(in the rows, 128 means zero)
Each row of numbers belongs to one of the objects below and depends on some of the facts about them. Some rows are named. Which object is each other row?

Some rows with their names:
142 133  91 153  97 130 123 108 102 125 163 102  80 172  97 114 130 113 128 128 141 120 136 103 129 132 100: <72>
140 143 107 131 106 142 114 124 114 136 151  89  85 160 103 105 117 112 119 142 127 101 131 107 133 159  91: <1192>
129 130 116 156 126 129  92 108 169 126 209 162 125 159  72 144 139 151 100 110 160 163 143 107 116 114 131: <1280>
152 152 132 151 140  92 141 135 122 100 116 159 139 184 121 135 105 132 104 120 114 159 149  86 103  90 115: <1610>
146 140 148 155 141 107 140 130 116 125 115 116 148 181 118 127 108 142 103 147  87 151 145  81 104 105 110: <1669>
153 134 142 143 137 126 166 113 109 127 117 121 153 162 129 128  97 160 112 123  99 152 132  80  89 116 101: <1165>
 99 103 120 141 104 133 139 106 142 122 104 149  92 108 147 129 104 149  84 126 128 155 142 109 117 127 159: <1524>
 94 108 109 133 116 102 147 123 134 115 112 138  90 127 146 130 131 139  71 139 123 162 130 119 122 141 132: <1295>
108 121 100 133 131 128 121 141 151 102 129 118 128 123 104 129 151 168 142 157  92 135 118 144 128 105 103: <1800>
103  96 101 162 106 123 142 111 137 134 127 137  94 130 145 128 142 120  83 133 126 163 142 118 114 135 136: <1246>
156 154 150 144 138 119 126 138 145 117  99 144 156 167 133 123 100 110 110 112 115 153 156  80 111 107 104: <983>
112 133 121 126 135 114 101 118 155 127 193 130 126 162  78 141 145 179  86 127 148 162 121 103 124 140 108: <1554>
146 144  96 161  97 147 105 111 122 109 155 124  80 165  96 113 114 101 131 115 154 117 146 107 133 118 114: <609>
152 149 139 137 143 136 141 120 126 118  87 182 153 175 125 134 113 128 107 132 120 143 143  77 120  89 100: <1890>
130 119  96 142 119 120 118 141 156 105 151 150 125 123 104 131 132 146 148 141 102 134 140 151 116  96 129: <951>
144 138 108 128  97 144 120  97  97 126 149  98  81 151 109 114  97 147 131 127 136 111 132  90 126 136 113: <847>
129 138 125 147 122 141  81 118 182 127 198 150 133 145  80 137 131 142 100 100 162 161 144 104 117 127 127: <545>
123 118  94 109 125  88 131 140 141 103 151 127 123 121 117 130 139 173 148 140  94 142 124 146 113 122 109: <1209>
136 132 118 151 126 143  95 114 172 128 208 161 129 155  75 141 134 146  95 107 163 156 140 113 116 119 126: <1868>
147 148  98 151 104 157 114 117 118 108 142 130  77 163  93 116 106 111 119 123 154 101 138 107 133 120 117: <557>

There are 2 kinds of fact about the objects: λ, ω.
<1006> λ tetror; <1037> λ tetror; <103> λ loze; <1044> λ raza; <1046> λ raza; <1048> λ tetror; <1057> λ loze
<1063> λ nesa; <1065> λ nesa; <1094> λ raza; <1106> λ nesa; <1116> λ tetror; <1118> λ gedre; <1124> λ tetror
<1125> λ raza; <113> λ raza; <1143> λ gedre; <1145> λ gedre; <114> λ loze; <1157> λ nesa; <1160> λ raza
<1165> λ tetror; <1182> λ nesa; <1185> λ tetror; <1186> λ nesa; <1192> λ loze; <1204> λ raza; <1209> λ raza
<1225> λ nesa; <1229> λ tetror; <1236> λ loze; <1244> λ tetror; <1246> λ nesa; <1251> λ gedre; <1267> λ tetror
<1277> λ loze; <1280> λ gedre; <1281> λ raza; <1284> λ nesa; <1295> λ nesa; <1302> λ raza; <1310> λ raza
<1313> λ gedre; <1314> λ raza; <1322> λ loze; <1361> λ nesa; <1372> λ tetror; <1388> λ loze; <138> λ raza
<1396> λ loze; <1397> λ tetror; <13> λ tetror; <1411> λ nesa; <1415> λ loze; <1442> λ raza; <1445> λ tetror
<1448> λ loze; <144> λ raza; <1460> λ nesa; <1500> λ raza; <1510> λ nesa; <1524> λ nesa; <1527> λ nesa
<1528> λ tetror; <1533> λ loze; <1538> λ raza; <1539> λ tetror; <1545> λ gedre; <1549> λ raza; <1554> λ gedre
<1562> λ loze; <1569> λ tetror; <1570> λ nesa; <1573> λ raza; <1590> λ tetror; <1610> λ tetror; <1616> λ tetror
<1617> λ loze; <1628> λ tetror; <1649> λ gedre; <1662> λ raza; <1668> λ gedre; <1669> λ tetror; <1682> λ gedre
<1703> λ nesa; <1708> λ gedre; <1716> λ tetror; <1719> λ tetror; <1732> λ tetror; <1733> λ tetror; <173> λ raza
<1741> λ loze; <174> λ loze; <1758> λ tetror; <1765> λ tetror; <1769> λ nesa; <1778> λ nesa; <1800> λ raza
<1818> λ gedre; <1823> λ raza; <1826> λ raza; <1830> λ tetror; <1854> λ nesa; <1868> λ gedre; <1886> λ raza
<1890> λ tetror; <18> λ raza; <1913> λ gedre; <1927> λ loze; <1928> λ raza; <1933> λ loze; <193> λ gedre
<1948> λ raza; <1961> λ gedre; <1980> λ nesa; <1987> λ loze; <1994> λ tetror; <1995> λ raza; <2000> λ nesa
<2001> λ tetror; <2005> λ raza; <2042> λ gedre; <210> λ raza; <212> λ tetror; <221> λ raza; <226> λ nesa
<24> λ loze; <258> λ loze; <260> λ gedre; <284> λ raza; <29> λ nesa; <318> λ nesa; <319> λ raza
<322> λ loze; <328> λ tetror; <346> λ raza; <367> λ loze; <377> λ raza; <37> λ nesa; <395> λ loze
<411> λ raza; <433> λ raza; <446> λ loze; <454> λ gedre; <482> λ tetror; <500> λ tetror; <51> λ tetror
<536> λ nesa; <543> λ loze; <545> λ gedre; <550> λ tetror; <557> λ loze; <567> λ loze; <578> λ tetror
<609> λ loze; <618> λ gedre; <627> λ tetror; <62> λ loze; <651> λ tetror; <667> λ tetror; <66> λ tetror
<683> λ tetror; <69> λ loze; <706> λ gedre; <718> λ nesa; <729> λ loze; <72> λ loze; <750> λ loze
<791> λ gedre; <798> λ tetror; <799> λ nesa; <805> λ raza; <811> λ gedre; <812> λ loze; <815> λ gedre
<828> λ loze; <833> λ raza; <835> λ loze; <836> λ raza; <847> λ loze; <848> λ raza; <854> λ tetror
<859> λ gedre; <868> λ loze; <871> λ loze; <918> λ tetror; <932> λ raza; <941> λ raza; <948> λ loze
<951> λ raza; <954> λ gedre; <981> λ tetror; <982> λ gedre; <983> λ tetror; <989> λ tetror; <990> λ tetror
<103> ω <1143>; <1044> ω <805>; <1048> ω <1669>; <1048> ω <941>; <1048> ω <411>; <1106> ω <1826>; <1106> ω <1733>
<1116> ω <1703>; <1124> ω <836>; <1125> ω <848>; <1125> ω <226>; <113> ω <854>; <1145> ω <567>; <1145> ω <72>
<1145> ω <1913>; <114> ω <1573>; <1160> ω <411>; <1182> ω <1006>; <1182> ω <835>; <1182> ω <1769>; <1182> ω <854>
<1185> ω <1948>; <1185> ω <1192>; <1225> ω <1616>; <1225> ω <1830>; <1225> ω <833>; <1225> ω <811>; <1225> ω <1994>
<1244> ω <815>; <1244> ω <212>; <1244> ω <836>; <1244> ω <1769>; <1251> ω <1361>; <1251> ω <1533>; <1251> ω <1854>
<1251> ω <1063>; <1280> ω <567>; <1280> ω <1267>; <1280> ω <932>; <1281> ω <1204>; <1281> ω <1186>; <1313> ω <1094>
<1313> ω <226>; <1314> ω <174>; <1314> ω <1388>; <1314> ω <1310>; <13> ω <1094>; <13> ω <1057>; <1411> ω <1573>
<1442> ω <1703>; <1448> ω <1928>; <1448> ω <1733>; <1448> ω <847>; <144> ω <815>; <144> ω <1192>; <1524> ω <1165>
<1539> ω <833>; <1539> ω <1118>; <1545> ω <567>; <1545> ω <932>; <1545> ω <173>; <1545> ω <1246>; <1549> ω <1143>
<1549> ω <1065>; <1569> ω <1322>; <1569> ω <1460>; <1569> ω <1192>; <1590> ω <212>; <1590> ω <1649>; <1610> ω <1046>
<1610> ω <226>; <1610> ω <543>; <1662> ω <1527>; <1662> ω <1445>; <1662> ω <446>; <1662> ω <1800>; <1662> ω <2001>
<1668> ω <1758>; <1668> ω <1065>; <1708> ω <1229>; <1708> ω <550>; <1708> ω <1165>; <1708> ω <1733>; <1708> ω <805>
<1716> ω <1361>; <1716> ω <1267>; <1716> ω <954>; <1741> ω <1562>; <1765> ω <982>; <1765> ω <1372>; <1765> ω <1209>
<1818> ω <446>; <1818> ω <1554>; <1818> ω <1570>; <1823> ω <51>; <1823> ω <627>; <1823> ω <1987>; <1868> ω <1913>
<1868> ω <1778>; <1868> ω <1854>; <1886> ω <37>; <1886> ω <411>; <1890> ω <51>; <1890> ω <627>; <1890> ω <1500>
<18> ω <1527>; <18> ω <1948>; <18> ω <835>; <1927> ω <1617>; <1927> ω <667>; <1933> ω <1277>; <1933> ω <193>
<1995> ω <982>; <1995> ω <1295>; <1995> ω <1570>; <2000> ω <1703>; <2000> ω <954>; <2000> ω <1415>; <2005> ω <1719>
<221> ω <1527>; <221> ω <833>; <24> ω <322>; <24> ω <932>; <258> ω <1284>; <258> ω <1987>; <258> ω <1236>
<258> ω <260>; <258> ω <1732>; <284> ω <1057>; <318> ω <37>; <318> ω <138>; <318> ω <990>; <319> ω <1037>
<319> ω <2042>; <328> ω <815>; <328> ω <138>; <328> ω <1528>; <328> ω <1006>; <328> ω <1562>; <346> ω <1928>
<346> ω <1310>; <395> ω <799>; <395> ω <1733>; <395> ω <1994>; <500> ω <1948>; <500> ω <69>; <500> ω <990>
<536> ω <618>; <536> ω <932>; <545> ω <1460>; <545> ω <1830>; <545> ω <322>; <545> ω <1854>; <557> ω <1628>
<557> ω <1778>; <557> ω <854>; <609> ω <1758>; <609> ω <173>; <609> ω <1854>; <62> ω <1204>; <62> ω <1143>
<651> ω <29>; <651> ω <1396>; <651> ω <1510>; <651> ω <1057>; <66> ω <1961>; <66> ω <982>; <66> ω <836>
<66> ω <848>; <683> ω <627>; <683> ω <377>; <683> ω <1826>; <683> ω <835>; <683> ω <868>; <683> ω <1732>
<706> ω <454>; <718> ω <543>; <718> ω <954>; <750> ω <1302>; <750> ω <29>; <750> ω <799>; <750> ω <1209>
<791> ω <1980>; <791> ω <1310>; <798> ω <1460>; <798> ω <1037>; <798> ω <367>; <798> ω <482>; <812> ω <193>
<812> ω <1157>; <812> ω <833>; <828> ω <729>; <828> ω <1682>; <828> ω <210>; <828> ω <411>; <828> ω <1415>
<859> ω <1961>; <871> ω <433>; <871> ω <51>; <871> ω <1573>; <918> ω <815>; <918> ω <1186>; <948> ω <1277>
<948> ω <667>; <951> ω <1063>; <981> ω <138>; <981> ω <848>; <981> ω <578>; <981> ω <1533>; <983> ω <482>
<983> ω <1538>; <983> ω <1397>; <989> ω <1719>; <989> ω <1118>

Rows to name:
No name comes twice in this set of rows, the named rows included.
123 138 130 127 129 126  87 114 166 131 194 150 128 154  77 142 125 168  96 120 154 160 138 102 125 127 128 -> <706>
107 105 117 138 114 119 148 126 138 140 123 133  95 115 143 125 119 129  69 144 117 144 136 123 119 154 137 -> <1186>
131 132 125 122 135 122 103 121 155 142 207 139 126 153  75 141 127 171  86 129 141 148 126 114 118 145 115 -> <1649>
114 148 122 128 138 126  87 121 168 109 180 147 125 157  73 144 135 173  86 118 163 163 126 104 127 119 126 -> <1818>
142 125  90 161  99 130 125 103  98 130 173  96  80 174  99 116 136 112 129 136 134 121 134 103 125 138  91 -> <567>
101 113 104 134 127 134 117 134 148 111 130  93 136 120 112 126 154 170 150 150  86 140 120 142 123 119  91 -> <833>
121 146 100 135 112 133 120 115 101 109 137  86  78 171  97 113 135 134 117 137 134 116 117 101 143 136  91 -> <446>
143 148 109 133  94 156 112  99 109 108 135 121  81 147 102 114  85 145 133 112 150 109 137  90 127 119 134 -> <1448>
101  99 119 142 108 121 132 124 150 150 119 114 103 116 155 121 135 113  79 135 113 158 147 118 123 160 120 -> <1460>
145 141 105 133 110 135 123 124 101 128 164  98  78 163  95 112 104 123 111 143 128  96 127 110 131 149 105 -> <1562>
127 124  99 113 126 133 110 127 155 110 117 187 129 124 105 137 145 153 152 155 109 119 138 139 139  85 117 -> <1823>
134 140 104 130 109 157 132 113  98 129 143 104  84 163  97 114 124 130 116 152 133  92 118 104 138 145  88 -> <835>
128 118 109 117 121 108 107 143 157 125 145 126 135 118 121 125 137 144 153 148  87 135 144 145 123 123 112 -> <1538>
150 129 142 138 139 132 168 110 105 130 121 116 154 157 133 128 101 169 113 123  96 151 129  75  88 119  95 -> <1733>
108 135 101 136 127 143 103 146 164  80 114 146 126 117  99 131 136 156 143 140 110 134 128 147 131  85 124 -> <1662>

The same objects again, as new rows of numbers:
Some objects and their rows:
133  99 115 105 139 156 130 119 142 103 117 143 143 157 212 121 100 142 138 156 139  74 205  95 172 179  83 129  84 119 104: <1703>
 88 141 118 103 108 160 143 119 136 212 119  94 133 150 108 168 186 134 125 128 120 162 138 115 115 155 143 137 127 140 127: <1886>
135  96 121 145 139 169 164 135 122 104 125 114 138 136 176 128 114 127 129 157 141  96 123  99 201 152 118 126 111 152 124: <1157>
 64 134 110 130 125 142 121 100 157 160 117 104 133 131  98 146 148 123 138 109 130 135 135  86 102 143 140 133 117 154 138: <138>
143 104 176 135 107  91  93 123 147 143 133 117 130 134 118 118 106 140 142 140 129 100 106 161 113 110 118 160 195 103 118: <328>
147 142 139 136 124 107 158 155 122  96 113 150 101 125 146 150 114 123 111 117  97 143 148 104  97 154 185 127 124 121 139: <2042>
 70 142 116 118 115 147 126  99 151 157 112 112 132 156  96 142 157 120 142 103 132 133 124 108  97 135 133 117 121 159 127: <1995>
 66 137 104 131 126 145 121  97 152 156 120 109 134 133  99 136 142 113 137 108 125 142 133  87  97 143 136 122 109 158 136: <1209>
154 106 145 121 155 169 169 138 110 110 107 128 132 153 140 158 123  91 146 174 158  85 110 124 198 146 111 115  99 145 107: <536>
153 156 121  97 173 126 123 149  92 112 125 153 126 102  90 158 163 122 131 132 176 139 125 168 147  96 100 110  93 109 125: <24>
133 157 115  95 114 144 144 153 137  96 165 160 142 107 132 137 190 131 134 113 131 147 134 160 159  47 104 154  88 109 124: <62>
141 151 111 104 147 126 126 148 108 109 136 143 132 107 116 138 169 163 120 110 168 134 130 162 153  90 107 120 118 111 132: <557>
150 108 156 140 133  99  85 119 126 145 140 129 127 116 118 103  76 104 139 158 109 125 120 148 104 124 110 140 150 107 119: <1267>
 65 137 105 128 128 145 118  97 151 156 119 109 133 133  99 135 140 115 137 108 124 142 135  86  99 143 137 122 106 157 136: <1046>
150 105 152 143 121 103  91 123 127 157 147 118 128 115 127 100  86 122 128 154 101 134 120 146 115 125 120 151 162 107 124: <1669>
 72 144 113 122 114 149 133 100 149 159 113 115 132 154 103 139 160 115 139 106 132 140 120 112  91 137 127 111 118 159 128: <1044>
143 110 150 155 119 103  93 120 128 144 147 124 127 119 137  95  82 120 131 148 106 133 107 152 100 123 108 136 163 115 127: <1719>
136  96 125 121 141 171 147 131 110 100 124 111 139 154 153 113  94 133 130 145 131  90 134  96 227 136 140 118 116 163 110: <226>
144 107 150 152 122 100  90 119 129 144 146 123 128 114 131  94  81 119 131 150 106 131 112 147 104 122 111 141 161 112 126: <1616>
136 145  96 113 156 125 116 146 108 107 145 139 135  85 119 125 152 160 113 113 155 145 145 139 159  97 115 125 103 114 140: <1236>

Rows to name:
No name comes twice in this set of rows, the named rows included.
151 152 153 121 104 114 176 160 128  93 115 162 102 147 146 161 138 107 121 117  93 144 136 126  92 133 177 130 120 120 126 -> <1668>
174 112 146 138 108  97 112 111 133 148 135 129 137 137 121  83 109 111 128 144 111 110 100 173 107 122 115 133 171 101 118 -> <1890>
 73 136 101 134 126 143 126  95 156 157 119 111 136 129 101 133 149 111 135 111 126 138 132  87  95 147 135 124 107 153 140 -> <1500>
158 152 157 121 129 107 167 158 113  99 100 160  96 144 128 169 126 102 122 124 111 138 134 130  89 151 176 115 123 119 128 -> <1145>
152 112 162 136 112 103  98 120 130 147 139 127 130 135 125 101  96 119 137 146 112 122 107 167 108 116 110 138 169 109 115 -> <983>
148 116 158 151 108 107 104 122 125 147 140 129 124 138 144  97  97 123 132 145 115 134  93 178  90 121  96 124 173 117 120 -> <989>
147 151 102 105 144 128 126 145 107 111 139 143 136 106 117 128 169 159 115 109 160 138 134 161 156  94 109 118 112 111 132 -> <258>
145 107 153 152 124 100  91 120 128 144 144 125 127 115 130  99  80 114 134 152 108 131 110 149 104 122 110 140 159 112 126 -> <1830>
 72 145 117 120 119 147 131 100 151 159 111 116 132 153  99 148 159 111 143 110 135 136 121 111  90 138 127 115 114 154 127 -> <951>
 69 136 103 130 126 147 124  99 154 164 120 107 134 129 103 142 147 116 135 114 124 145 138  86  98 148 135 128 106 152 138 -> <210>
 78 143 124 124 160 142 121  99 139 159 104 122 126 125  68 169 140  68 153 135 142 141 123  96  86 149 125 114  82 151 130 -> <932>
149 149 148 107 113 114 152 155 102  94 105 150  98 168 128 135 108 132 113  99  95 139 141 125 115 135 197 104 141 138 118 -> <1313>
170 105 136 149 119  95 105 109 136 146 141 125 138 116 120  75  97 108 125 147 103 114 110 152 113 129 121 140 163 100 128 -> <51>

Now the same objects, written a new way:
Some objects and their rows:
152 141 126 127 117 133  91 146 115 117 136 154 121 129 144 140 116 152 132 129 168 156 126 154 139 105 113 119  98 112 139 120 122 124 116 141: <1280>
157 125 134 114 134 135 116 141 128 115 144 139 125 113 128 116 121 114 137 129 178 136 134 142 140 110 107 132 113 127 123 132 119 135 129 154: <982>
152 115 134 116 133 129 123 146 121 116 143 144 131 122 135 107 131 114 141 128 174 133 130 146 137 109 104 138 110 133 129 131 120 141 122 156: <193>
110 135 140 129 112 126 133 101 121 118 109 135 101 116 116 113 146 137 127 112 112 118 136 133 147 146 101 145 112 111 123 117 142 138 140 125: <322>
103 139 135 132 122 113 114 107 117 131 109 139  88 126 131 129 135 146 122 117 104 126 141 135 146 138 110 124 111 104 131 108 142 130 142 127: <609>
107 127 140 124 125 116 138 105 124 121 111 129 101 115 120 107 146 133 129 113 113 113 137 128 150 144  99 144 119 119 122 115 142 141 139 133: <835>
108 130 143 127 126 122 140 103 122 123 111 134 101 115 117 110 142 127 132 115 112 118 141 129 146 147 100 145 117 114 119 118 137 141 144 125: <729>
109 132 141 126 119 123 136 101 123 120 111 133 101 114 115 112 146 131 127 113 112 116 139 131 146 145 101 143 115 112 121 119 141 138 143 128: <72>
102 130 136 128 137 106 124 112 118 137 110 135  91 123 133 120 133 139 125 116 104 119 149 130 145 139 108 127 116 110 130 109 140 132 145 133: <948>
109 129 143 125 124 121 136 102 122 122 112 133 101 114 118 109 147 126 129 113 113 113 145 130 144 144 102 143 116 114 122 120 140 140 145 131: <847>
101 129 136 128 142 107 121 114 115 138 114 135  93 121 132 120 135 133 124 115 101 115 159 131 141 137 108 128 115 108 131 112 140 131 150 137: <1448>
114 125 135 138 122 164 130 145 138 135 119 118 140 139  97  98 118 134 141 156 134 132 154 107 111 128 131 150 116 148 115 112 129 150 123 112: <37>
116 123 131 132 116 157 126 141 146 128 123 110 135 136  92  95 124 147 134 153 141 124 151 105 112 124 137 147 119 152 119 111 134 147 122 122: <1769>
123 142 122 127 120 129 153 136 130 130 120 111 145 132 149 157 158 128 123 144 132 128 110 128 148 130 139 139 135 111 124 161 119 132 125 136: <1538>
124 142 123 129 122 133 155 138 127 133 117 112 146 133 151 160 153 122 127 146 130 132 109 127 149 132 135 139 135 112 121 160 116 133 125 131: <941>
117 141 118 128 130 112 137 135 132 143 116 111 120 146 157 169 145 126 115 153 127 136 103 127 151 121 152 113 137 112 130 147 115 129 130 139: <1281>
154 123 126 132 113 139 123 111 128 111 147 139 150 124 113 130 116 117 127 102 116 130 108 133 100 134 137 123 144 145 132 130 131 111 118 103: <1267>
143 116 119 131 137 116 116 123 127 128 144 136 140 131 131 132 100 117 125 108 107 127 116 128 101 129 138 101 148 148 141 120 130 101 118 115: <683>
151 119 118 125 130 115 110 120 136 124 139 125 127 131 127 142  91 119 115 109 116 134  97 122 116 127 139  98 160 157 134 108 129 112 118 112: <918>
154 118 126 129 121 134 127 112 131 115 147 134 149 125 116 124 114 107 128 104 115 126 109 129 102 135 134 120 148 151 130 129 131 113 120 109: <1628>

Rows to name:
No name comes twice in this set of rows, the named rows included.
148 116 123 131 123 131 130 114 133 115 145 135 149 121 117 118 112 106 132 106 115 123 109 129  99 137 133 115 146 153 133 134 130 107 116 112 -> <627>
120 143 112 120 126 106 137 147 135 139 109  98 125 137 163 175 133 146 110 146 133 136  93 118 168 122 139 117 151 121 127 134 120 131 118 142 -> <144>
152 121 117 123 133 117 108 121 136 127 140 121 128 125 126 145  87 122 114 106 116 134 105 119 118 127 135  98 162 154 132 108 131 110 121 113 -> <1244>
121 149 116 128 141 125 129 146 125 150 125 110 137 130 157 176 141 127 112 145 122 129 141 126 141 123 150 119 135  95 131 159 118 115 140 141 -> <284>
150 132 128 122 130 126  99 148 118 122 138 149 119 128 142 132 114 137 134 131 168 149 130 150 140 104 113 117 104 118 136 120 120 125 121 148 -> <1145>
106 126 127 137 132 145 112 150 138 145 123 118 128 145 107 107 116 153 131 156 129 130 166 108 106 118 146 130 115 141 129 107 134 137 127 124 -> <1524>
142 106 120 131 140 109 119 134 113 134 148 140 150 144 145 128 118 119 126 101 100 119 119 133  99 124 138 115 147 156 148 114 135 111 117 124 -> <1539>
147 120 120 130 133 121 113 121 128 126 144 133 135 129 127 140  97 117 121 107 110 132 113 127 105 128 140 103 151 148 136 117 130 106 122 110 -> <1590>
111 129 139 120 118 113 137 105 129 119 106 124  95 115 120 110 139 137 124 112 117 115 124 123 160 144  95 141 126 126 120 107 143 146 136 132 -> <1192>
147 121 131 121 140 120 104 140 123 126 140 148 108 133 139 126 118 112 134 139 168 145 126 149 137 103 120 110 106 123 134 123 115 132 129 153 -> <1668>
 96 141 112 137 121 117 163 135 148 125 108 117 142 115 147 124 139 135 143 159 131 122 102 126 138 139 131 107 127 109 131 181 119  98 103 146 -> <1573>
110 140 125 144 106 157  99 147 134 136 118 125 130 148 107 120 118 175 129 152 129 140 154 116 108 119 146 132 105 132 133 103 137 132 118 112 -> <536>
123 151 116 126 140 124 130 145 128 147 123 106 134 127 155 180 137 133 111 146 127 132 134 124 147 123 149 118 139  96 128 155 117 117 141 140 -> <1125>

